Below is a small trained network, with its code and all its weights. Each question gives an input and a target symbol and asks what happens when units are switched off, that is, made to give their printed mean instead of their output.

import numpy as np


def w(rows, s, z=0):
    codes = np.array(rows[::2]) - 128.0
    scale = np.full(codes.shape[1], s)
    scale[-1] = z or s
    return codes * scale


def f(y):
    return y / 2 * (1 + np.tanh(0.7978845608 * (y + 0.044715 * y**3)))


def softmax(a):
    e = np.exp(a - a.max(-1, keepdims=True))
    return e / e.sum(-1, keepdims=True)


def log_softmax(a):
    a = a - a.max(-1, keepdims=True)
    return a - np.log(np.exp(a).sum(-1, keepdims=True))


def net(x, mask):
    ids = ['ΔΘΞΠαβγεημτφ'.index(c) for c in x.split()]
    T = len(ids)
    res = E[ids] + P[:T]
    r = res
    for j in range(3):
        rows = slice(4 * j, 4 * j + 4)
        q, k, v = (r @ M[0][rows].T for M in (Q, K, V))
        z = softmax(np.where(np.tri(T) > 0, q @ k.T / 4**0.5, -1e9)) @ v
        o = O[0][rows]
        res = res + np.where(mask[j], z, o[:, -1]) @ o[:, :-1]
    y = f(res @ A[0][:, :-1].T + A[0][:, -1])
    res = res + np.where(mask[3:19], y, B[0][:, -1]) @ B[0][:, :-1]
    return log_softmax(res[-1] @ U[:, :-1].T + U[:, -1])


Q, K, V, O, A, B = {}, {}, {}, {}, {}, {}
E = w([
[162,141,149],'Δ',
[126,143,119],'Θ',
[158,52,99],'Ξ',
[112,165,105],'Π',
[186,170,77],'α',
[146,34,165],'β',
[72,169,121],'γ',
[80,160,123],'ε',
[233,183,81],'η',
[159,82,199],'μ',
[42,198,130],'τ',
[6,193,147],'φ',
],0.023)
P = w([
[2,110,40],'0',
[225,168,153],'1',
[152,183,172],'2',
[130,183,177],'3',
[124,202,164],'4',
[121,207,164],'5',
[139,221,150],'6',
[61,217,179],'7',
[85,227,165],'8',
],0.0061)
Q[0] = w([
[174,141,99],'h0',
[134,207,72],'h0',
[69,116,139],'h0',
[152,233,141],'h0',
[147,213,111],'h1',
[152,188,115],'h1',
[171,164,157],'h1',
[85,76,58],'h1',
[142,110,253],'h2',
[188,189,148],'h2',
[107,211,132],'h2',
[165,23,181],'h2',
],0.011)
K[0] = w([
[210,170,83],'h0',
[137,182,43],'h0',
[152,193,132],'h0',
[109,70,24],'h0',
[107,131,85],'h1',
[174,104,59],'h1',
[171,162,120],'h1',
[164,136,62],'h1',
[140,95,115],'h2',
[124,82,111],'h2',
[126,106,8],'h2',
[224,132,237],'h2',
],0.015)
V[0] = w([
[122,151,181],'h0',
[109,61,142],'h0',
[152,146,87],'h0',
[152,88,130],'h0',
[199,22,168],'h1',
[200,107,113],'h1',
[126,120,94],'h1',
[144,10,104],'h1',
[180,248,130],'h2',
[171,123,43],'h2',
[197,137,145],'h2',
[197,80,147],'h2',
],0.011)
O[0] = w([
[172,80,186,100],'h0',
[120,172,136,124],'h0',
[82,71,166,149],'h0',
[203,85,194,132],'h0',
[62,159,181,86],'h1',
[91,100,59,145],'h1',
[207,136,91,145],'h1',
[160,82,109,109],'h1',
[10,94,130,4],'h2',
[88,255,20,135],'h2',
[121,121,17,53],'h2',
[157,203,68,89],'h2',
],0.0059,0.0029)
A[0] = w([
[77,174,32,124],'n0',
[114,135,164,101],'n1',
[173,100,137,155],'n2',
[157,217,62,204],'n3',
[108,152,173,189],'n4',
[73,140,133,130],'n5',
[164,103,91,174],'n6',
[52,114,175,121],'n7',
[120,222,84,110],'n8',
[180,128,61,254],'n9',
[184,66,74,132],'n10',
[125,167,156,175],'n11',
[145,96,248,89],'n12',
[179,227,214,183],'n13',
[151,100,185,177],'n14',
[105,80,37,142],'n15',
],0.013,0.0058)
B[0] = w([
[151,108,197,208],'n0',
[205,109,83,142],'n1',
[65,126,175,167],'n2',
[84,140,124,251],'n3',
[141,84,14,178],'n4',
[165,93,153,156],'n5',
[111,63,196,172],'n6',
[190,126,180,176],'n7',
[101,131,181,215],'n8',
[36,111,121,229],'n9',
[165,111,211,185],'n10',
[123,1,10,170],'n11',
[215,205,121,213],'n12',
[136,123,18,247],'n13',
[61,237,97,183],'n14',
[201,116,210,171],'n15',
],0.0054,0.012)
U = w([
[30,166,1,134],'Δ',
[53,58,60,255],'Θ',
[106,15,231,170],'Ξ',
[125,75,58,74],'Π',
[158,36,19,107],'α',
[163,183,179,176],'β',
[124,129,118,57],'γ',
[15,214,203,52],'ε',
[149,91,54,107],'η',
[216,231,124,79],'μ',
[88,79,65,98],'τ',
[94,148,132,160],'φ',
],0.0077,0.0038)

Each question gives the input, a string of symbols that net reads in full, and the target symbol t.
The units are the heads (4 rows each of Q, K, V and O) and the neurons (one row each of A and B). Each row of codes is followed by its name. A weight is (code - 128) times the scale printed after its matrix; where a second scale follows, it is the last column's (O, A, B and U).
mask holds one flag per unit, heads first, then neurons. A switched-off unit (its flag False) gives its mean, the last column of its rows in O or B, instead of its output. The means were averaged over made-up inputs and are rounded, as every weight is.
A unit's drop is (log p(t) with every unit on - log p(t) with that unit switched off) / (log p(t) with every unit on - log p(t) with every unit switched off).
The circuit of an input: a set's keep is (log p(t) with only the set's units on - log p(t) with every unit switched off) / (log p(t) with every unit on - log p(t) with every unit switched off). Starting from the 12 units with the biggest drops (on a tie, the unit counted first), units are removed one at a time, each time the one whose removal leaves the highest keep (on an exact tie, the one counted first), for as long as the keep stays at least 0.8.
units of the circuit, in order: the units of the circuit, biggest drop first
unit that matters most: the unit with the biggest drop
k most important neurons: the k neurons with the biggest drops, biggest first
which heads matter: for each layer, one digit per head in row order, 1 if its drop is at least 0.15 and else 0, layers parted by /
drop when u is switched off: that unit's drop, to one decimal
input Ξ α Ξ Ξ Π α τ, target Δ: units of the circuit, in order => (h2, n13)
input Ξ γ Ξ α φ β γ Ξ, target Ξ: unit that matters most => n13
input Ξ μ Ξ μ, target μ: units of the circuit, in order => (n12, h0)
input Ξ Π μ τ ε Π, target Δ: units of the circuit, in order => (h2, n13, n3, n15)
input η Π Ξ μ Δ φ Δ φ, target Ξ: units of the circuit, in order => (h2, n7, n5, n14)
input Ξ μ Θ Ξ Ξ α α, target Δ: units of the circuit, in order => (h2, n9, n3)
input φ Δ μ η Θ η Π φ, target μ: which heads matter => 001
input τ Ξ μ Ξ τ Θ η Δ, target Δ: which heads matter => 001
input Ξ μ η Ξ μ β τ φ, target Δ: 2 most important neurons => (n13, n11)
input α Ξ Π α β μ Ξ γ Π, target ε: 4 most important neurons => (n13, n8, n0, n3)
input Ξ μ α Π φ Ξ Ξ α ε, target Δ: units of the circuit, in order => (h2, n13, n15)
input φ Ξ Ξ Π Π μ β, target β: 2 most important neurons => (n12, n14)
input Ξ Π Ξ α τ Π Ξ, target Ξ: which heads matter => 000
input Ξ μ μ η, target Δ: 3 most important neurons => (n13, n9, n3)
input η Π α Δ Θ τ, target Ξ: most important neuron => (n0)
input α φ α, target ε: drop when h1 is switched off => 0.0
input α α φ Ξ μ η, target ε: drop when n13 is switched off => 0.1
input α Ξ ε Ξ Π, target ε: drop when n8 is switched off => 0.2
